Below are the code and all the weights of a small trained network. Each question names an input and a class and asks about switching units off, where a switched-off unit gives its printed mean instead of its output.

import numpy as np


def w(rows, s, z=0):
    codes = np.array(rows[::2]) - 128.0
    scale = np.full(codes.shape[1], s)
    scale[-1] = z or s
    return codes * scale


def f(y):
    return np.maximum(y, 0)


def log_softmax(a):
    a = a - a.max(-1, keepdims=True)
    return a - np.log(np.exp(a).sum(-1, keepdims=True))


def net(x, mask):
    res = np.array(x, float).reshape(1, 3) / 4 @ E
    y = f(res @ A[0][:, :-1].T + A[0][:, -1])
    res = res + np.where(mask, y, B[0][:, -1]) @ B[0][:, :-1]
    return log_softmax(res[-1] @ U[:, :-1].T + U[:, -1])


A, B = {}, {}
E = w([
[147,169,181,224,139,195,194,33,230,205],'x0',
[157,215,88,112,10,77,3,128,167,226],'x1',
[185,51,255,5,98,206,80,84,163,81],'x2',
],0.0087)
A[0] = w([
[160,154,177,197,131,171,150,79,214,200,87],'N0',
[111,112,105,94,149,117,91,210,73,99,82],'N1',
[92,112,89,103,86,59,87,183,79,66,172],'N2',
[143,134,169,85,124,151,114,133,142,124,247],'N3',
[135,136,140,172,138,146,171,85,173,125,58],'N4',
[98,73,153,123,200,181,172,130,97,98,38],'N5',
[51,65,159,151,174,154,191,163,132,59,99],'N6',
[103,110,148,186,133,146,146,86,181,187,81],'N7',
[58,170,46,179,127,88,153,194,76,163,62],'N8',
[235,132,231,58,90,150,130,92,186,110,94],'N9',
[91,126,154,176,180,127,183,161,108,68,29],'N10',
[160,117,103,66,112,137,85,193,100,94,88],'N11',
[81,181,109,138,82,77,87,124,174,165,50],'N12',
[94,127,94,157,142,99,145,169,165,140,245],'N13',
[187,70,214,38,95,181,71,96,161,74,95],'N14',
[153,191,90,135,78,117,51,119,133,160,38],'N15',
[129,107,182,173,104,158,153,95,182,166,75],'N16',
[184,168,66,93,46,114,53,101,168,163,94],'N17',
[92,100,145,95,117,53,119,183,109,107,71],'N18',
[80,52,165,167,181,167,177,96,89,48,123],'N19',
[162,156,103,150,98,112,76,144,157,169,198],'N20',
[160,170,114,133,108,112,93,128,153,149,71],'N21',
[105,106,88,25,112,91,104,184,63,65,147],'N22',
[118,148,155,103,42,126,77,124,136,177,59],'N23',
[164,104,131,132,151,122,175,123,118,115,239],'N24',
[143,131,159,195,130,154,152,91,199,157,242],'N25',
[140,179,192,201,83,138,159,59,172,155,96],'N26',
[98,215,46,252,162,84,183,155,154,157,100],'N27',
[194,131,155,99,69,116,76,115,158,136,104],'N28',
[119,159,126,119,81,110,101,109,136,113,234],'N29',
],0.011)
B[0] = w([
[122,135,123,39,64,117,184,166,187,54,215],'N0',
[125,115,99,60,81,140,181,180,197,83,184],'N1',
[162,137,145,88,84,112,182,226,162,88,225],'N2',
[197,187,215,169,172,183,53,235,66,170,209],'N3',
[103,139,89,94,103,101,163,123,190,66,166],'N4',
[90,164,18,161,129,70,125,19,127,76,191],'N5',
[157,197,68,165,140,88,104,71,107,49,219],'N6',
[91,134,60,35,64,96,201,149,202,79,179],'N7',
[22,44,107,56,192,196,56,100,190,203,217],'N8',
[31,73,132,56,196,197,52,121,144,213,209],'N9',
[80,183,12,170,157,92,102,35,119,69,178],'N10',
[116,81,80,81,54,110,192,191,202,103,174],'N11',
[82,172,38,171,157,100,116,60,119,52,172],'N12',
[157,155,221,135,176,215,45,225,70,187,222],'N13',
[14,38,130,91,202,216,53,78,149,196,225],'N14',
[75,175,37,165,155,103,139,55,111,45,173],'N15',
[60,117,82,48,59,128,185,142,207,88,177],'N16',
[140,192,54,149,124,98,153,87,97,55,196],'N17',
[66,135,72,29,71,113,168,123,203,59,164],'N18',
[162,199,57,166,163,99,106,99,105,59,239],'N19',
[152,208,119,173,151,146,99,137,97,81,203],'N20',
[99,153,55,162,130,98,114,84,123,79,153],'N21',
[134,127,147,69,86,127,190,220,187,99,230],'N22',
[72,158,47,179,142,104,122,38,84,71,163],'N23',
[224,203,142,194,149,117,77,150,80,97,216],'N24',
[206,168,182,79,88,119,173,255,141,90,245],'N25',
[114,136,120,44,60,119,181,171,180,81,200],'N26',
[24,47,142,64,216,218,58,116,143,194,254],'N27',
[93,175,29,166,162,134,95,68,110,81,171],'N28',
[204,220,148,196,152,123,97,185,80,66,195],'N29',
],0.0098,0.017)
U = w([
[133,121,114,54,42,108,221,181,178,106,82],'0',
[59,69,127,84,202,197,59,85,135,186,66],'1',
[135,196,58,193,142,87,135,43,86,80,62],'2',
[206,190,200,166,132,166,99,234,61,151,240],'3',
[225,48,231,243,49,9,251,223,25,240,10],'4',
[214,14,193,235,27,33,140,153,214,239,10],'5',
[61,24,214,221,121,25,221,228,26,244,10],'6',
],0.014,0.012)

Each question gives the input, the list of numbers given to net, and the class t.
The units are the neurons (one row each of A and B). Each row of codes is followed by its name. A weight is (code - 128) times the scale printed after its matrix; where a second scale follows, it is the last column's (A, B and U).
mask holds one flag per neuron, in row order. A switched-off neuron (its flag False) gives its mean, the last column of its row in B, instead of its output. The means were averaged over made-up inputs and are rounded, as every weight is.
A unit's drop is (log p(t) with every unit on - log p(t) with that unit switched off) / (log p(t) with every unit on - log p(t) with every unit switched off).
The circuit of an input: a set's keep is (log p(t) with only the set's units on - log p(t) with every unit switched off) / (log p(t) with every unit on - log p(t) with every unit switched off). Starting from the 12 units with the biggest drops (on a tie, the unit counted first), units are removed one at a time, each time the one whose removal leaves the highest keep (on an exact tie, the one counted first), for as long as the keep stays at least 0.8.
units of the circuit, in order: the units of the circuit, biggest drop first
unit that matters most: the unit with the biggest drop
top k neurons: the k neurons with the biggest drops, biggest first
drop of u: that unit's drop, to one decimal
input [3,1,3], class 3: unit that matters most -> N27
input [8,7,-7], class 0: top 3 neurons -> [N0, N26, N25]
input [5,-2,6], class 1: top 4 neurons -> [N14, N9, N2, N22]
input [5,-6,-4], class 2: top 3 neurons -> [N10, N19, N6]
input [-2,3,-3], class 3: top 3 neurons -> [N14, N9, N29]
input [5,-6,8], class 1: top 2 neurons -> [N14, N9]
input [-4,7,-6], class 2: top 3 neurons -> [N17, N15, N12]
input [8,-3,-8], class 0: top 2 neurons -> [N25, N0]
input [-7,8,0], class 2: top 3 neurons -> [N15, N17, N23]
input [-5,-4,-6], class 1: top 2 neurons -> [N8, N27]
input [-5,6,6], class 1: top 2 neurons -> [N14, N9]
input [2,3,-3], class 3: top 2 neurons -> [N14, N9]
input [8,1,-7], class 0: top 2 neurons -> [N0, N25]
input [3,0,4], class 1: units of the circuit, in order -> [N9]
input [1,5,-8], class 1: drop of N27 -> 0.4
input [4,6,-8], class 1: drop of N27 -> 3.0
input [-4,8,-6], class 2: drop of N17 -> 0.6
input [-2,0,-1], class 3: drop of N17 -> 0.0
